Here is a tiny trained network, its code and every weight. The questions are about switching its units off for an input and a class, where a switched-off unit gives its printed mean instead of its output.

import numpy as np


def w(rows, s, z=0):
    codes = np.array(rows[::2]) - 128.0
    scale = np.full(codes.shape[1], s)
    scale[-1] = z or s
    return codes * scale


def f(y):
    return np.maximum(y, 0)


def log_softmax(a):
    a = a - a.max(-1, keepdims=True)
    return a - np.log(np.exp(a).sum(-1, keepdims=True))


def net(x, mask):
    res = np.array(x, float).reshape(1, 5) / 4 @ E
    y = f(res @ A[0][:, :-1].T + A[0][:, -1])
    res = res + np.where(mask, y, B[0][:, -1]) @ B[0][:, :-1]
    return log_softmax(res[-1] @ U[:, :-1].T + U[:, -1])


A, B = {}, {}
E = w([
[201,138,119,171,195,114,183,42,144,141,177],'x0',
[120,135,126,124,119,127,116,108,137,136,133],'x1',
[107,105,123,32,234,149,93,124,129,188,112],'x2',
[184,106,117,170,128,61,2,141,145,148,79],'x3',
[124,133,127,126,123,128,121,116,133,134,130],'x4',
],0.013)
A[0] = w([
[84,154,137,108,99,147,178,146,148,112,147,70],'N0',
[102,110,122,97,173,79,109,150,132,138,139,91],'N1',
[157,121,124,206,11,109,42,193,128,97,95,143],'N2',
[113,135,148,72,212,155,247,58,129,131,176,121],'N3',
[146,135,116,189,52,136,154,106,118,87,120,181],'N4',
[110,126,100,91,186,143,101,128,130,130,101,160],'N5',
[116,134,161,181,37,108,107,171,114,147,87,140],'N6',
[219,139,128,193,155,121,144,85,131,142,141,13],'N7',
[130,128,125,63,167,121,89,154,121,147,121,30],'N8',
[116,142,122,86,172,138,154,85,81,136,115,117],'N9',
[110,99,121,81,173,112,111,155,156,161,151,150],'N10',
[150,112,119,102,204,121,53,145,139,136,117,89],'N11',
[106,124,116,59,219,145,74,138,136,142,109,51],'N12',
[74,150,131,95,95,149,151,166,134,133,127,152],'N13',
[2,118,122,31,54,137,89,217,127,108,101,98],'N14',
[207,135,126,191,176,123,155,66,138,153,151,95],'N15',
[85,115,127,132,65,116,149,163,139,104,146,163],'N16',
[42,136,135,87,73,172,253,126,129,139,148,128],'N17',
[142,123,129,106,233,129,174,107,138,164,135,98],'N18',
[116,150,125,156,90,144,87,156,95,119,144,131],'N19',
[24,133,139,52,70,156,111,219,114,144,90,32],'N20',
[130,124,129,97,92,129,83,141,140,133,82,95],'N21',
[153,152,165,164,67,117,117,144,133,109,119,153],'N22',
[112,108,128,68,176,113,97,129,126,153,118,184],'N23',
[116,102,87,158,51,110,58,160,109,95,124,126],'N24',
[118,137,142,100,179,164,77,142,121,140,113,43],'N25',
[123,134,135,166,106,135,167,107,139,132,137,78],'N26',
[121,146,94,178,86,97,164,132,139,109,145,117],'N27',
[168,137,113,161,160,107,127,127,159,91,141,62],'N28',
[220,123,128,179,184,98,4,137,131,140,99,1],'N29',
[32,126,132,54,45,140,91,241,123,120,93,222],'N30',
[78,125,132,93,95,161,208,124,126,127,150,218],'N31',
[92,137,137,120,54,138,71,195,120,127,108,175],'N32',
[155,131,134,242,2,124,193,104,125,96,142,113],'N33',
[22,129,126,76,60,151,248,118,124,101,152,24],'N34',
[152,140,138,200,34,128,160,131,130,118,147,187],'N35',
[182,129,132,172,165,88,28,133,139,120,100,125],'N36',
[138,117,116,196,36,114,192,96,130,108,142,69],'N37',
[137,128,124,101,172,148,152,97,127,157,139,121],'N38',
],0.009,0.01)
B[0] = w([
[127,102,122,136,119,101,112,123,115,147,127,159],'N0',
[132,97,132,145,124,126,144,136,90,134,127,149],'N1',
[113,123,78,113,166,120,125,135,254,133,127,213],'N2',
[122,165,85,119,149,142,159,143,236,115,117,211],'N3',
[128,72,130,118,118,125,98,140,86,160,110,195],'N4',
[118,163,138,130,133,126,148,116,122,115,138,175],'N5',
[131,134,94,132,143,132,134,119,218,139,131,183],'N6',
[120,75,130,135,105,85,79,127,86,149,131,158],'N7',
[127,84,129,136,118,103,80,116,126,154,137,150],'N8',
[123,141,114,125,149,143,138,138,162,130,137,159],'N9',
[130,165,128,119,119,131,140,130,112,121,118,172],'N10',
[124,116,150,142,105,128,119,109,57,128,127,172],'N11',
[146,78,150,151,79,116,84,121,74,147,131,174],'N12',
[132,130,158,126,110,123,126,118,75,130,115,176],'N13',
[150,176,195,126,119,149,147,131,38,98,103,223],'N14',
[125,116,172,121,95,138,109,123,14,135,133,183],'N15',
[119,143,104,122,140,150,147,134,157,143,141,178],'N16',
[153,106,148,145,113,114,87,111,28,146,117,216],'N17',
[113,169,108,124,136,135,139,130,191,116,116,175],'N18',
[138,117,109,129,146,122,139,130,165,110,131,156],'N19',
[135,206,151,119,138,159,190,113,67,108,143,195],'N20',
[115,111,96,115,135,127,125,138,152,141,141,154],'N21',
[112,120,95,117,125,140,138,128,187,146,139,172],'N22',
[131,159,118,124,148,146,169,145,124,107,131,189],'N23',
[113,134,109,135,152,110,123,113,210,126,144,179],'N24',
[124,90,120,134,118,95,95,105,127,144,144,148],'N25',
[123,146,130,117,129,152,139,132,112,128,126,146],'N26',
[136,157,149,136,126,131,136,103,91,136,131,165],'N27',
[124,122,136,127,102,123,95,101,115,154,137,142],'N28',
[162,186,207,128,114,169,171,126,29,93,112,181],'N29',
[150,33,130,167,96,90,70,118,74,157,133,251],'N30',
[127,198,158,114,135,143,150,108,128,103,138,212],'N31',
[102,112,84,103,144,127,129,141,193,138,137,200],'N32',
[146,159,185,130,109,147,142,112,23,111,123,216],'N33',
[110,44,107,135,122,97,80,146,105,150,137,196],'N34',
[130,67,120,145,113,113,87,151,86,128,120,204],'N35',
[108,78,123,126,105,117,117,139,52,144,138,191],'N36',
[129,181,160,110,152,123,155,131,86,104,121,180],'N37',
[128,126,128,125,144,132,153,163,172,95,119,160],'N38',
],0.018,0.02)
U = w([
[158,73,134,166,91,71,76,126,109,143,128,125],'0',
[178,210,181,133,111,147,161,114,94,79,121,254],'1',
[122,154,68,121,159,112,139,151,248,108,134,18],'2',
],0.015,0.00075)

Each question gives the input, the list of numbers given to net, and the class t.
The units are the neurons (one row each of A and B). Each row of codes is followed by its name. A weight is (code - 128) times the scale printed after its matrix; where a second scale follows, it is the last column's (A, B and U).
mask holds one flag per neuron, in row order. A switched-off neuron (its flag False) gives its mean, the last column of its row in B, instead of its output. The means were averaged over made-up inputs and are rounded, as every weight is.
A unit's drop is (log p(t) with every unit on - log p(t) with that unit switched off) / (log p(t) with every unit on - log p(t) with every unit switched off).
The circuit of an input: a set's keep is (log p(t) with only the set's units on - log p(t) with every unit switched off) / (log p(t) with every unit on - log p(t) with every unit switched off). Starting from the 12 units with the biggest drops (on a tie, the unit counted first), units are removed one at a time, each time the one whose removal leaves the highest keep (on an exact tie, the one counted first), for as long as the keep stays at least 0.8.
circuit, biggest first: the units of the circuit, biggest drop first
unit that matters most: the unit with the biggest drop
k most important neurons: the k neurons with the biggest drops, biggest first
drop of u: that unit's drop, to one decimal
input [7,-7,3,-8,-4], class 2: most important neuron -> N3
input [2,8,3,1,2], class 1: 2 most important neurons -> N2, N30
input [-5,2,7,-2,2], class 1: 2 most important neurons -> N20, N14
input [8,-2,1,4,-2], class 1: 4 most important neurons -> N30, N29, N34, N35
input [0,2,5,0,8], class 1: 4 most important neurons -> N2, N30, N34, N32
input [-2,0,6,0,-6], class 1: 4 most important neurons -> N34, N35, N23, N4
input [6,1,2,2,-5], class 1: 2 most important neurons -> N30, N34
input [-4,-5,-5,-8,6], class 0: 2 most important neurons -> N34, N30
input [3,-6,1,7,7], class 1: 3 most important neurons -> N29, N30, N34
input [6,0,1,6,7], class 1: 4 most important neurons -> N29, N30, N34, N35
input [-6,-5,-2,-8,-1], class 0: 2 most important neurons -> N34, N30
input [1,6,8,4,8], class 1: 4 most important neurons -> N30, N29, N23, N34
input [-6,-1,5,-3,1], class 1: 2 most important neurons -> N20, N14
input [0,-8,-2,6,4], class 2: 3 most important neurons -> N2, N30, N17
input [1,-8,6,-8,-4], class 2: circuit, biggest first -> N3
input [3,-5,4,-5,-8], class 2: drop of N3 -> 0.2
input [-6,6,-2,3,6], class 2: drop of N2 -> 0.1
input [-8,7,-5,-4,3], class 0: drop of N30 -> 7.2
input [-2,-8,0,2,-2], class 2: drop of N17 -> 0.2
input [-3,-2,0,-6,-7], class 0: unit that matters most -> N34
